Below is a small trained network, with its code and all its weights. Each question gives an input and a class and asks what happens when units are switched off, that is, made to give their printed mean instead of their output.

import numpy as np


def w(rows, s, z=0):
    codes = np.array(rows[::2]) - 128.0
    scale = np.full(codes.shape[1], s)
    scale[-1] = z or s
    return codes * scale


def f(y):
    return np.maximum(y, 0)


def log_softmax(a):
    a = a - a.max(-1, keepdims=True)
    return a - np.log(np.exp(a).sum(-1, keepdims=True))


def net(x, mask):
    res = np.array(x, float).reshape(1, 3) / 4 @ E
    y = f(res @ A[0][:, :-1].T + A[0][:, -1])
    res = res + np.where(mask, y, B[0][:, -1]) @ B[0][:, :-1]
    return log_softmax(res[-1] @ U[:, :-1].T + U[:, -1])


A, B = {}, {}
E = w([
[153,111,219,206,195,106,104,226,60,182],'x0',
[147,155,104,129,127,68,90,115,43,96],'x1',
[254,192,48,165,168,177,144,106,112,173],'x2',
],0.0098)
A[0] = w([
[107,70,83,75,78,197,176,79,200,119,186],'n1',
[51,93,122,95,90,55,72,67,78,53,190],'n2',
[77,72,187,119,88,64,106,135,90,52,129],'n3',
[112,142,83,52,51,172,180,64,199,60,219],'n4',
[226,178,174,255,223,112,71,222,33,190,165],'n5',
[142,83,135,94,138,172,158,134,220,154,99],'n6',
[195,194,26,84,83,113,156,78,93,65,115],'n7',
[83,100,217,108,96,57,83,182,118,93,102],'n8',
[138,122,72,78,72,199,186,59,183,108,216],'n9',
[205,119,129,186,161,166,126,176,158,195,146],'n10',
[190,182,51,124,143,129,76,108,60,134,175],'n11',
[168,181,76,125,184,70,74,90,46,157,222],'n12',
[45,65,230,122,112,27,48,213,67,130,220],'n13',
[241,196,42,183,181,149,132,120,106,201,150],'n14',
[108,109,205,207,230,67,80,225,48,189,255],'n15',
],0.0071,0.0046)
B[0] = w([
[103,199,72,100,116,166,172,73,208,193,201],'n1',
[40,129,144,46,196,12,59,105,159,92,187],'n2',
[46,101,166,71,83,79,73,157,150,53,179],'n3',
[67,219,81,25,172,119,135,62,199,167,221],'n4',
[246,131,193,254,146,227,173,252,33,199,251],'n5',
[41,154,74,123,211,144,147,113,165,234,163],'n6',
[159,211,27,141,81,78,98,31,54,73,192],'n7',
[63,57,215,173,106,67,129,191,62,25,179],'n8',
[99,218,31,91,156,93,172,56,149,182,210],'n9',
[131,189,118,135,141,194,212,146,152,205,187],'n10',
[190,165,55,169,49,108,94,71,35,74,191],'n11',
[223,114,136,184,59,145,84,165,44,43,196],'n12',
[19,9,240,135,137,70,140,214,167,30,224],'n13',
[210,229,59,209,55,202,83,161,35,129,226],'n14',
[98,13,223,219,160,246,249,226,243,121,244],'n15',
],0.0068,0.015)
U = w([
[235,145,144,237,121,217,157,231,50,190,4],'0',
[165,179,45,117,62,84,78,23,73,59,139],'1',
[61,171,81,67,200,173,237,60,249,235,125],'2',
[61,2,241,201,138,112,173,222,129,57,243],'3',
[54,95,176,45,146,41,36,118,155,33,100],'4',
],0.0071,0.0034)

Each question gives the input, the list of numbers given to net, and the class t.
The units are the neurons (one row each of A and B). Each row of codes is followed by its name. A weight is (code - 128) times the scale printed after its matrix; where a second scale follows, it is the last column's (A, B and U).
mask holds one flag per neuron, in row order. A switched-off neuron (its flag False) gives its mean, the last column of its row in B, instead of its output. The means were averaged over made-up inputs and are rounded, as every weight is.
A unit's drop is (log p(t) with every unit on - log p(t) with that unit switched off) / (log p(t) with every unit on - log p(t) with every unit switched off).
unit that matters most: the unit with the biggest drop
k most important neurons: the k neurons with the biggest drops, biggest first
drop of u: that unit's drop, to one decimal
input [-2,-7,-6], class 2: unit that matters most	n1
input [-1,5,-3], class 4: 3 most important neurons	(n5 n15 n2)
input [-5,-3,6], class 1: 3 most important neurons	(n15 n7 n14)
input [-5,-1,4], class 1: 2 most important neurons	(n15 n7)
input [6,-2,0], class 3: 3 most important neurons	(n13 n15 n14)
input [-1,2,-3], class 4: 2 most important neurons	(n5 n15)
input [-5,-2,5], class 1: 4 most important neurons	(n15 n7 n14 n11)
input [-1,5,-1], class 4: 3 most important neurons	(n5 n14 n15)
input [2,-8,-2], class 2: drop of n12	0.3
input [-3,-5,-7], class 4: drop of n11	0.0
input [8,5,-1], class 3: drop of n13	0.3
